Here is a tiny trained network, its code and every weight. The questions are about switching its units off for an input and a target symbol, where a switched-off unit gives its printed mean instead of its output.

import numpy as np


def w(rows, s, z=0):
    codes = np.array(rows[::2]) - 128.0
    scale = np.full(codes.shape[1], s)
    scale[-1] = z or s
    return codes * scale


def norm(h):
    return h / np.sqrt((h * h).mean(-1, keepdims=True) + 1e-5)


def f(y):
    return y / 2 * (1 + np.tanh(0.7978845608 * (y + 0.044715 * y**3)))


def softmax(a):
    e = np.exp(a - a.max(-1, keepdims=True))
    return e / e.sum(-1, keepdims=True)


def log_softmax(a):
    a = a - a.max(-1, keepdims=True)
    return a - np.log(np.exp(a).sum(-1, keepdims=True))


def net(x, mask):
    ids = ['ΦΩαβγεζηλμξπτψ'.index(c) for c in x.split()]
    T = len(ids)
    res = E[ids] + P[:T]
    u = 0
    for l in range(3):
        q, k, v = (norm(res) @ M[l].T for M in (Q, K, V))
        z = softmax(np.where(np.tri(T) > 0, q @ k.T / 4**0.5, -1e9)) @ v
        res = res + np.where(mask[u], z, O[l][:, -1]) @ O[l][:, :-1]
        u += 1
        y = f(norm(res) @ A[l][:, :-1].T + A[l][:, -1])
        res = res + np.where(mask[u : u + 4], y, B[l][:, -1]) @ B[l][:, :-1]
        u += 4
    return log_softmax(norm(res)[-1] @ U[:, :-1].T + U[:, -1])


Q, K, V, O, A, B = {}, {}, {}, {}, {}, {}
E = w([
[118,140,177,151,130,93,161,140,160,125,117,115],'Φ',
[118,146,185,154,128,62,148,138,156,96,137,110],'Ω',
[135,176,208,175,130,58,169,127,152,139,124,106],'α',
[80,107,180,146,121,77,156,117,139,108,135,115],'β',
[84,111,180,147,125,75,150,116,145,103,141,111],'γ',
[114,140,195,147,132,72,178,123,164,126,134,103],'ε',
[59,140,207,122,112,169,153,78,165,83,129,102],'ζ',
[159,149,158,183,138,78,162,149,128,142,107,103],'η',
[106,161,123,144,139,147,209,115,145,159,83,153],'λ',
[121,140,106,174,135,28,175,154,118,83,103,138],'μ',
[180,144,123,168,149,40,185,171,121,98,131,77],'ξ',
[112,131,71,67,53,64,116,123,217,200,129,145],'π',
[2,207,73,136,174,83,195,148,158,118,134,105],'τ',
[98,138,102,167,186,121,202,128,53,179,150,15],'ψ',
],0.025)
P = w([
[188,181,141,64,226,61,97,67,65,109,52,96],'0',
[112,182,186,55,147,84,155,139,67,157,86,137],'1',
[91,171,171,88,122,97,155,147,73,166,99,134],'2',
[84,167,164,114,99,106,158,151,86,168,114,130],'3',
[77,156,155,134,88,114,161,151,102,162,123,128],'4',
[74,141,145,149,84,120,168,149,122,150,136,129],'5',
[77,125,138,164,83,123,178,142,141,145,148,126],'6',
[76,114,133,179,83,127,183,132,163,137,166,124],'7',
[83,102,129,202,93,134,189,119,190,136,183,117],'8',
[88,91,130,217,93,141,196,121,206,149,192,118],'9',
[96,88,133,247,98,146,201,117,217,164,213,124],'10',
],0.015)
Q[0] = w([
[113,95,123,118,84,218,89,55,117,136,179,77],'0.h0',
[106,126,87,115,135,208,93,6,80,162,153,222],'0.h0',
[77,221,75,157,144,113,253,121,171,145,163,75],'0.h0',
[113,163,113,229,98,115,221,152,160,123,13,153],'0.h0',
],0.0074)
K[0] = w([
[119,40,253,162,115,255,78,105,114,34,107,157],'0.h0',
[124,105,76,67,149,252,155,110,135,135,85,196],'0.h0',
[106,130,35,35,135,103,49,115,176,224,227,149],'0.h0',
[147,97,36,80,36,80,127,49,177,210,38,189],'0.h0',
],0.007)
V[0] = w([
[139,156,65,79,78,147,44,127,134,138,120,205],'0.h0',
[94,107,120,55,47,156,96,2,173,122,142,144],'0.h0',
[125,156,151,111,89,84,165,125,81,97,58,36],'0.h0',
[183,65,138,53,54,181,39,122,65,136,91,154],'0.h0',
],0.0082)
O[0] = w([
[152,106,108,137,164,241,112,118,155,97,193,194,67],'0.h0',
[186,121,93,117,211,172,132,245,164,167,120,220,107],'0.h0',
[138,105,140,218,60,40,197,160,89,143,126,90,208],'0.h0',
[111,68,128,101,194,168,121,115,183,122,193,172,9],'0.h0',
],0.011,0.016)
A[0] = w([
[75,150,79,146,205,203,143,190,137,161,185,82,157],'0.n0',
[149,100,89,92,167,165,14,80,188,116,129,180,2],'0.n1',
[69,181,212,65,121,187,61,2,144,26,88,60,228],'0.n2',
[124,29,230,152,173,189,117,142,158,41,82,155,137],'0.n3',
],0.009,0.0034)
B[0] = w([
[149,180,127,129,93,81,131,105,68,115,154,136,254],'0.n0',
[122,96,181,130,120,123,187,97,68,109,152,115,139],'0.n1',
[234,174,58,81,147,130,119,250,96,125,59,133,189],'0.n2',
[156,182,165,158,136,122,116,126,143,159,128,136,192],'0.n3',
],0.019,0.0035)
Q[1] = w([
[196,249,143,226,119,41,172,221,224,249,65,137],'1.h0',
[108,131,134,202,190,135,118,218,204,220,192,131],'1.h0',
[104,116,192,62,104,124,130,250,175,157,105,172],'1.h0',
[57,96,104,62,151,80,92,116,60,141,1,49],'1.h0',
],0.0065)
K[1] = w([
[95,141,89,254,76,162,207,147,156,68,177,90],'1.h0',
[75,161,120,123,181,212,126,68,180,62,127,111],'1.h0',
[105,96,119,147,112,165,118,230,177,204,102,58],'1.h0',
[110,151,180,37,168,93,86,103,110,90,50,149],'1.h0',
],0.008)
V[1] = w([
[3,147,77,130,79,142,142,147,110,177,189,185],'1.h0',
[251,42,203,130,71,92,212,74,73,77,28,134],'1.h0',
[75,164,164,189,206,155,138,107,42,108,159,10],'1.h0',
[99,181,66,124,239,76,176,87,82,23,120,89],'1.h0',
],0.0081)
O[1] = w([
[2,21,170,120,214,165,107,74,174,175,166,179,118],'1.h0',
[182,118,151,93,151,81,114,115,47,43,106,168,254],'1.h0',
[68,142,129,35,147,222,88,182,90,87,247,119,197],'1.h0',
[54,146,110,50,203,69,130,240,67,179,188,120,179],'1.h0',
],0.012,0.014)
A[1] = w([
[84,35,145,133,47,71,171,92,162,193,120,83,97],'1.n0',
[108,116,105,115,174,195,100,153,118,120,176,85,9],'1.n1',
[10,90,147,138,118,156,187,78,152,70,109,57,74],'1.n2',
[128,83,136,153,109,204,34,117,103,132,187,84,2],'1.n3',
],0.013,0.0067)
B[1] = w([
[83,96,116,173,87,161,94,91,167,105,146,69,254],'1.n0',
[192,136,130,142,121,180,133,87,106,51,68,160,126],'1.n1',
[79,94,191,138,140,179,98,175,162,90,77,156,184],'1.n2',
[64,140,109,85,144,109,6,121,184,85,12,151,125],'1.n3',
],0.022,0.0056)
Q[2] = w([
[87,197,180,135,144,63,215,165,117,212,152,226],'2.h0',
[148,138,156,68,153,179,66,108,99,56,11,209],'2.h0',
[160,125,170,118,21,90,156,57,126,141,112,128],'2.h0',
[96,133,166,237,64,174,193,161,218,164,191,114],'2.h0',
],0.011)
K[2] = w([
[155,39,2,112,95,121,166,151,133,145,218,125],'2.h0',
[180,161,177,41,159,37,145,186,85,160,94,167],'2.h0',
[131,30,200,166,101,137,159,181,171,240,184,141],'2.h0',
[182,172,67,229,115,163,168,116,167,125,150,116],'2.h0',
],0.0099)
V[2] = w([
[105,94,117,72,26,109,118,11,142,135,114,110],'2.h0',
[79,47,116,216,181,107,19,165,226,95,102,177],'2.h0',
[190,104,191,167,118,198,116,183,99,112,156,94],'2.h0',
[181,141,37,84,84,67,155,154,98,83,118,137],'2.h0',
],0.011)
O[2] = w([
[171,250,96,168,115,95,196,143,136,152,199,198,133],'2.h0',
[106,176,117,175,152,25,110,130,84,119,109,75,3],'2.h0',
[181,100,156,11,65,170,223,169,93,90,132,47,123],'2.h0',
[166,79,86,233,144,85,105,59,208,143,192,133,216],'2.h0',
],0.013,0.018)
A[2] = w([
[95,78,110,66,61,165,119,143,163,52,162,147,50],'2.n0',
[82,57,154,180,118,156,130,61,163,157,122,47,1],'2.n1',
[200,192,55,41,28,72,155,94,41,83,4,71,125],'2.n2',
[126,142,86,200,133,106,85,116,129,210,165,107,121],'2.n3',
],0.015,0.0043)
B[2] = w([
[133,207,140,138,133,77,148,97,86,174,156,114,153],'2.n0',
[142,145,43,117,165,112,83,152,85,95,126,130,150],'2.n1',
[166,246,177,123,201,43,115,94,133,254,117,26,252],'2.n2',
[125,167,140,62,21,95,136,123,134,136,89,160,148],'2.n3',
],0.016,0.025)
U = w([
[136,210,93,109,209,101,120,130,132,175,89,109,144],'Φ',
[85,105,123,109,5,66,238,123,85,118,130,102,98],'Ω',
[75,133,141,173,129,92,106,125,90,44,180,125,89],'α',
[61,77,158,171,118,139,124,110,175,68,114,105,240],'β',
[108,95,177,92,143,122,139,162,141,107,123,145,81],'γ',
[119,95,172,99,158,120,170,175,189,107,116,136,85],'ε',
[111,157,185,38,87,183,116,153,154,110,124,119,62],'ζ',
[175,117,113,100,106,171,79,159,101,99,121,121,159],'η',
[108,122,167,223,219,167,99,94,108,149,62,169,37],'λ',
[122,127,101,133,168,84,48,110,57,99,23,188,2],'μ',
[147,106,11,144,182,133,78,124,162,102,157,106,164],'ξ',
[182,106,117,156,88,121,104,62,205,109,130,173,146],'π',
[45,132,114,54,130,126,36,171,188,192,138,152,62],'τ',
[119,125,92,100,179,181,118,131,159,151,254,120,119],'ψ',
],0.013,0.0058)

Each question gives the input, a string of symbols that net reads in full, and the target symbol t.
The units are the heads (4 rows each of Q, K, V and O) and the neurons (one row each of A and B). Each row of codes is followed by its name. A weight is (code - 128) times the scale printed after its matrix; where a second scale follows, it is the last column's (O, A, B and U).
mask holds one flag per unit, layer by layer, with each layer's heads first. A switched-off unit (its flag False) gives its mean, the last column of its rows in O or B, instead of its output. The means were averaged over made-up inputs and are rounded, as every weight is.
A unit's drop is (log p(t) with every unit on - log p(t) with that unit switched off) / (log p(t) with every unit on - log p(t) with every unit switched off).
The circuit of an input: a set's keep is (log p(t) with only the set's units on - log p(t) with every unit switched off) / (log p(t) with every unit on - log p(t) with every unit switched off). Starting from the 12 units with the biggest drops (on a tie, the unit counted first), units are removed one at a time, each time the one whose removal leaves the highest keep (on an exact tie, the one counted first), for as long as the keep stays at least 0.8.
circuit, biggest first: the units of the circuit, biggest drop first
most important unit: the unit with the biggest drop
k most important neurons: the k neurons with the biggest drops, biggest first
k most important neurons of layer l: the k neurons of layer l with the biggest drops, biggest first
input ψ ψ π α η ζ ψ ξ γ, target ψ: circuit, biggest first	(0.h0)
input β γ ξ τ Ω ζ ζ Ω ζ ζ, target β: 3 most important neurons	(1.n2, 2.n2, 0.n0)
input ξ μ π ξ ψ, target ψ: circuit, biggest first	(0.h0, 2.n2)
input π η ψ Ω η, target ψ: circuit, biggest first	(0.h0, 2.n2)
input ε γ β λ ε α λ, target Ω: circuit, biggest first	(0.n2, 2.n2)
input β β μ Φ γ η π τ γ τ ε, target τ: circuit, biggest first	(0.h0, 1.h0, 2.h0, 2.n2)
input Φ γ Ω π γ, target π: circuit, biggest first	(0.h0, 2.n2, 1.h0)
input λ ζ ζ ζ μ γ β ε π, target π: circuit, biggest first	(0.h0, 1.h0, 2.n2)
input Ω μ α π γ β ξ ε β, target ξ: 2 most important neurons of layer 2	(2.n1, 2.n2)
input ξ ζ Φ η ζ, target Ω: circuit, biggest first	(0.h0, 2.n2)
input ζ Ω ζ ζ π λ γ Ω γ μ ξ, target ξ: 2 most important neurons	(0.n0, 2.n2)
input α ζ γ ζ η ζ Φ β ψ ζ, target β: circuit, biggest first	(1.n2, 2.n2)
input γ γ ε τ π α β π, target Ω: circuit, biggest first	(2.n2, 1.n0)
input λ τ β ξ μ ξ η μ μ π τ, target τ: most important unit	0.h0
input γ τ π ε ζ γ, target ζ: 3 most important neurons	(0.n3, 0.n2, 2.n2)
input γ ψ τ π γ Φ ζ τ ψ, target ψ: 3 most important neurons	(2.n2, 0.n0, 1.n1)
input λ ψ λ β π ζ γ ζ, target ζ: 4 most important neurons	(0.n3, 2.n2, 0.n0, 0.n2)
input η ξ τ π γ τ β ζ ζ α, target ζ: 3 most important neurons of layer 0	(0.n3, 0.n0, 0.n2)
input η ζ ζ γ τ Ω ζ τ γ τ π, target τ: 2 most important neurons of layer 1	(1.n0, 1.n2)
input ζ ζ ψ α β ζ, target α: 3 most important neurons of layer 2	(2.n2, 2.n0, 2.n1)
input ζ λ ψ α ζ μ β ψ λ ψ λ, target α: circuit, biggest first	(0.n2, 2.n2, 1.h0, 2.n1)
input Φ λ τ ζ Ω τ π ζ τ π, target Ω: circuit, biggest first	(2.n2)
input β τ ζ Ω ψ γ ζ π ψ γ γ, target ψ: 4 most important neurons	(0.n3, 0.n0, 2.n2, 1.n0)
input ψ ζ γ τ β β Φ β ζ τ τ, target α: circuit, biggest first	(1.h0, 2.n2, 2.n1)
input ζ ζ ξ Φ ξ γ ζ ξ π β, target π: circuit, biggest first	(0.h0, 2.n2, 1.h0)
input ε τ ζ η ε τ, target Ω: 3 most important neurons	(2.n2, 1.n2, 0.n0)
input Φ β γ γ ζ μ ψ ψ α ζ, target Ω: circuit, biggest first	(2.n2)
input π ζ ξ, target π: 4 most important neurons	(0.n0, 0.n1, 2.n2, 0.n3)
input β λ β α μ λ, target Ω: 2 most important neurons	(2.n2, 0.n2)
